Below are the code and all the weights of a small trained network. Each question names an input and a class and asks about switching units off, where a switched-off unit gives its printed mean instead of its output.

import numpy as np


def w(rows, s, z=0):
    codes = np.array(rows[::2]) - 128.0
    scale = np.full(codes.shape[1], s)
    scale[-1] = z or s
    return codes * scale


def norm(h):
    return h / np.sqrt((h * h).mean(-1, keepdims=True) + 1e-5)


def f(y):
    return y / 2 * (1 + np.tanh(0.7978845608 * (y + 0.044715 * y**3)))


def log_softmax(a):
    a = a - a.max(-1, keepdims=True)
    return a - np.log(np.exp(a).sum(-1, keepdims=True))


def net(x, mask):
    res = np.array(x, float).reshape(1, 5) / 4 @ E
    u = 0
    for l in range(2):
        y = f(norm(res) @ A[l][:, :-1].T + A[l][:, -1])
        res = res + np.where(mask[u : u + 3], y, B[l][:, -1]) @ B[l][:, :-1]
        u += 3
    return log_softmax(norm(res)[-1] @ U[:, :-1].T + U[:, -1])


A, B = {}, {}
E = w([
[125,134,129],'x0',
[3,101,58],'x1',
[113,173,137],'x2',
[130,128,128],'x3',
[172,212,59],'x4',
],0.0054)
A[0] = w([
[165,130,17,72],'L0N0',
[2,142,59,7],'L0N1',
[70,30,84,120],'L0N2',
],0.0094,0.0014)
B[0] = w([
[94,161,88,169],'L0N0',
[4,101,79,254],'L0N1',
[88,131,163,228],'L0N2',
],0.013,0.0044)
A[1] = w([
[177,162,80,173],'L1N0',
[159,103,246,86],'L1N1',
[146,45,65,254],'L1N2',
],0.012,0.0031)
B[1] = w([
[155,124,243,184],'L1N0',
[109,87,11,253],'L1N1',
[113,123,165,174],'L1N2',
],0.012,0.0048)
U = w([
[155,79,52,253],'0',
[193,108,32,163],'1',
[254,141,249,147],'2',
[249,196,212,128],'3',
[70,58,176,42],'4',
[78,152,120,81],'5',
[85,235,75,92],'6',
],0.012,0.0048)

Each question gives the input, the list of numbers given to net, and the class t.
The units are the neurons (one row each of A and B). Each row of codes is followed by its name. A weight is (code - 128) times the scale printed after its matrix; where a second scale follows, it is the last column's (A, B and U).
mask holds one flag per neuron, layer by layer. A switched-off neuron (its flag False) gives its mean, the last column of its row in B, instead of its output. The means were averaged over made-up inputs and are rounded, as every weight is.
A unit's drop is (log p(t) with every unit on - log p(t) with that unit switched off) / (log p(t) with every unit on - log p(t) with every unit switched off).
The circuit of an input: a set's keep is (log p(t) with only the set's units on - log p(t) with every unit switched off) / (log p(t) with every unit on - log p(t) with every unit switched off). Starting from all 6 units, units are removed one at a time, each time the one whose removal leaves the highest keep (on an exact tie, the one counted first), for as long as the keep stays at least 0.8.
units of the circuit, in order: the units of the circuit, biggest drop first
most important unit: the unit with the biggest drop
top k neurons: the k neurons with the biggest drops, biggest first
drop of u: that unit's drop, to one decimal
input [5,-2,6,-8,-1], class 1: units of the circuit, in order -> L0N1, L1N1
input [3,-8,5,7,0], class 1: most important unit -> L1N1
input [4,-7,-3,-2,2], class 2: units of the circuit, in order -> L0N2, L1N0
input [7,0,1,7,8], class 3: units of the circuit, in order -> L0N1, L1N0
input [7,-7,1,5,0], class 1: top 2 neurons -> L1N1, L0N0
input [-7,-3,8,-4,-6], class 1: units of the circuit, in order -> L0N1, L1N1
input [5,-1,-6,5,8], class 2: units of the circuit, in order -> L0N1, L1N0
input [8,-6,2,-7,-6], class 1: units of the circuit, in order -> L1N1, L0N1
input [7,-7,4,4,0], class 1: top 3 neurons -> L1N1, L0N0, L1N2
input [-2,-1,-3,2,5], class 2: top 2 neurons -> L0N1, L1N0
input [-4,-1,5,-1,-1], class 1: units of the circuit, in order -> L0N1, L0N2
input [7,-7,7,-8,-5], class 1: units of the circuit, in order -> L1N1, L0N1
input [-5,2,-7,4,5], class 6: units of the circuit, in order -> L0N0, L1N1
input [5,-7,1,8,-2], class 1: units of the circuit, in order -> L1N1
input [3,-7,2,7,-7], class 1: units of the circuit, in order -> L1N1, L0N1
input [-8,0,8,0,7], class 3: top 3 neurons -> L0N1, L1N0, L1N1
input [2,-4,-4,0,1], class 2: top 2 neurons -> L0N2, L1N0
input [0,-2,-1,5,5], class 2: top 2 neurons -> L0N1, L1N0
input [-6,-3,-6,4,7], class 2: drop of L1N0 -> 0.2
input [6,0,3,8,5], class 3: drop of L0N1 -> 0.7
input [-3,2,-8,-6,8], class 6: drop of L0N1 -> 0.2
